[[-3.39 -2.97 -1.76 -0.96 -1.17  1.88 -0.28 -0.96]
 [-2.31  0.86 -2.84  0.50 -1.65 -5.47 -2.42 -0.05]
 [ 3.45  1.26 -2.13 -2.75 -1.55 -1.84 -2.57 -0.96]
 [-1.26  2.04 -4.12  0.49  1.69 -4.40 -0.67  1.46]
 [-0.17  1.48  0.70 -1.06 -2.04 -1.33 -3.83  0.72]
 [-0.35  0.39  1.28 -1.81 -1.32  1.54 -2.55 -2.30]
 [-2.45  2.19 -0.37 -0.86  1.56 -2.28 -1.88 -1.76]
 [-2.22 -0.12 -3.19 -0.22 -1.21 -5.03 -0.66  0.11]]
->
[[-3.39 -2.97 -1.76 -0.96 -1.17  1.88 -0.28 -0.96]
 [ 3.45  1.26 -2.13 -2.75 -1.55 -1.84 -2.57 -0.96]
 [-0.17  1.48  0.70 -1.06 -2.04 -1.33 -3.83  0.72]
 [-2.45  2.19 -0.37 -0.86  1.56 -2.28 -1.88 -1.76]]

[[-2.98  2.65 -1.60  4.45 -3.91 -4.92  0.20 -3.38 -4.60]
 [-2.03  3.34  1.41  1.21  2.35  4.50 -0.40  2.57 -1.72]
 [-3.74  4.64 -0.34 -2.51 -0.20 -0.80  2.94 -0.06 -4.56]
 [-1.25  1.07 -2.67  1.16 -2.18 -4.95 -4.66  2.69 -3.32]
 [ 1.94  4.94 -0.02  2.87  4.55  4.98 -3.96  4.02  4.78]
 [ 1.95 -2.91 -1.08  1.61  1.50  4.75  3.97  3.44 -2.66]
 [ 1.14  0.87  3.60 -0.51 -4.45  4.27  4.14 -1.45  3.84]]
->
[[-2.98  2.65 -1.60  4.45 -3.91 -4.92  0.20 -3.38 -4.60]
 [-3.74  4.64 -0.34 -2.51 -0.20 -0.80  2.94 -0.06 -4.56]
 [ 1.94  4.94 -0.02  2.87  4.55  4.98 -3.96  4.02  4.78]
 [ 1.14  0.87  3.60 -0.51 -4.45  4.27  4.14 -1.45  3.84]]

[[-0.43  0.15 -0.37 -0.64  2.71 -3.85 -0.65  3.46 -0.27]
 [-2.56  1.94 -2.38 -2.35 -2.42  2.06 -2.37 -2.52  2.21]
 [-0.58  1.44 -0.85 -0.71  1.64 -4.10 -0.83  2.25  1.56]
 [-1.20  1.67 -1.37 -1.42  2.11 -4.21 -1.56  2.88  1.30]
 [ 0.64 -0.85  0.78  0.43  2.68 -3.66  0.45  3.38 -1.14]
 [-2.97  2.63 -2.87 -2.86 -1.99  1.18 -2.96 -1.89  2.59]
 [ 1.15 -1.56  1.38  0.97  2.54 -3.15  1.05  3.16 -1.75]
 [ 0.17 -0.84  0.44  0.47 -1.36  1.34  0.63 -1.61  0.09]
 [-1.05 -0.48 -0.46 -0.76 -2.88  4.05 -0.60 -3.23 -0.07]]
->
[[-0.43  0.15 -0.37 -0.64  2.71 -3.85 -0.65  3.46 -0.27]
 [-0.58  1.44 -0.85 -0.71  1.64 -4.10 -0.83  2.25  1.56]
 [ 0.64 -0.85  0.78  0.43  2.68 -3.66  0.45  3.38 -1.14]
 [ 1.15 -1.56  1.38  0.97  2.54 -3.15  1.05  3.16 -1.75]
 [-1.05 -0.48 -0.46 -0.76 -2.88  4.05 -0.60 -3.23 -0.07]]

[[ 0.01  0.76  0.00  2.60 -5.11  1.62  1.70  0.46 -2.33  0.49 -0.74 -0.05
   1.43]
 [ 0.19  3.46 -1.79  0.31  3.04  0.23  0.89  1.14 -0.61  1.50  0.61 -0.74
   2.43]
 [ 0.07  1.72  0.74 -1.11  1.78  2.22 -1.13 -0.25  1.43  0.00  3.26 -0.75
  -2.58]
 [ 0.05 -2.96 -0.45  0.49  0.43 -1.02  0.03  0.35 -0.04 -1.35 -0.25  0.31
   0.91]
 [-0.33 -1.67  0.11 -0.86  0.93 -2.54  0.43 -0.31  0.92  0.15  0.46 -0.74
  -1.03]
 [-0.04 -2.37  1.12 -0.38  2.57 -0.31  0.67  0.55 -1.08 -0.59 -0.66 -0.54
   3.08]]
->
[[ 0.01  0.76  0.00  2.60 -5.11  1.62  1.70  0.46 -2.33  0.49 -0.74 -0.05
   1.43]
 [ 0.07  1.72  0.74 -1.11  1.78  2.22 -1.13 -0.25  1.43  0.00  3.26 -0.75
  -2.58]
 [-0.33 -1.67  0.11 -0.86  0.93 -2.54  0.43 -0.31  0.92  0.15  0.46 -0.74
  -1.03]]

[[-4.80 -3.49  4.50]
 [-5.52 -1.88  4.33]
 [-5.70  4.58  5.31]
 [ 4.04  3.86 -4.59]
 [-5.11  4.89  4.33]
 [ 3.93  4.52 -5.10]
 [ 5.12 -1.78 -4.03]]
->
[[-4.80 -3.49  4.50]
 [-5.70  4.58  5.31]
 [-5.11  4.89  4.33]
 [ 5.12 -1.78 -4.03]]

[[-1.48 -0.51  1.11  0.08 -1.67 -0.36  0.34  0.87  1.58 -0.17 -2.95  1.13]
 [ 0.36  0.52  1.11  0.08  5.05  0.62  0.34  2.08  1.58  0.46  0.11  0.50]
 [ 0.36  0.52 -0.57  0.08 -1.09 -0.36  0.34  0.97  1.58  1.30 -2.71  2.85]
 [-0.30  0.86  1.57  0.97 -1.55 -0.36  0.34  0.42  1.58  0.46  0.32 -2.67]
 [ 0.81 -0.03 -1.23 -1.25 -1.09 -0.59  0.34 -1.64 -1.29  0.46  2.44  0.50]
 [ 1.80  0.52  1.11  0.08 -1.83 -0.19  0.20 -0.94 -1.33  0.46  3.16  0.27]]
->
[[-1.48 -0.51  1.11  0.08 -1.67 -0.36  0.34  0.87  1.58 -0.17 -2.95  1.13]
 [ 0.36  0.52 -0.57  0.08 -1.09 -0.36  0.34  0.97  1.58  1.30 -2.71  2.85]
 [ 0.81 -0.03 -1.23 -1.25 -1.09 -0.59  0.34 -1.64 -1.29  0.46  2.44  0.50]]

[[-3.81  5.21]
 [-3.94  5.37]
 [ 4.07 -5.29]
 [-3.83  5.34]]
->
[[-3.81  5.21]
 [ 4.07 -5.29]]
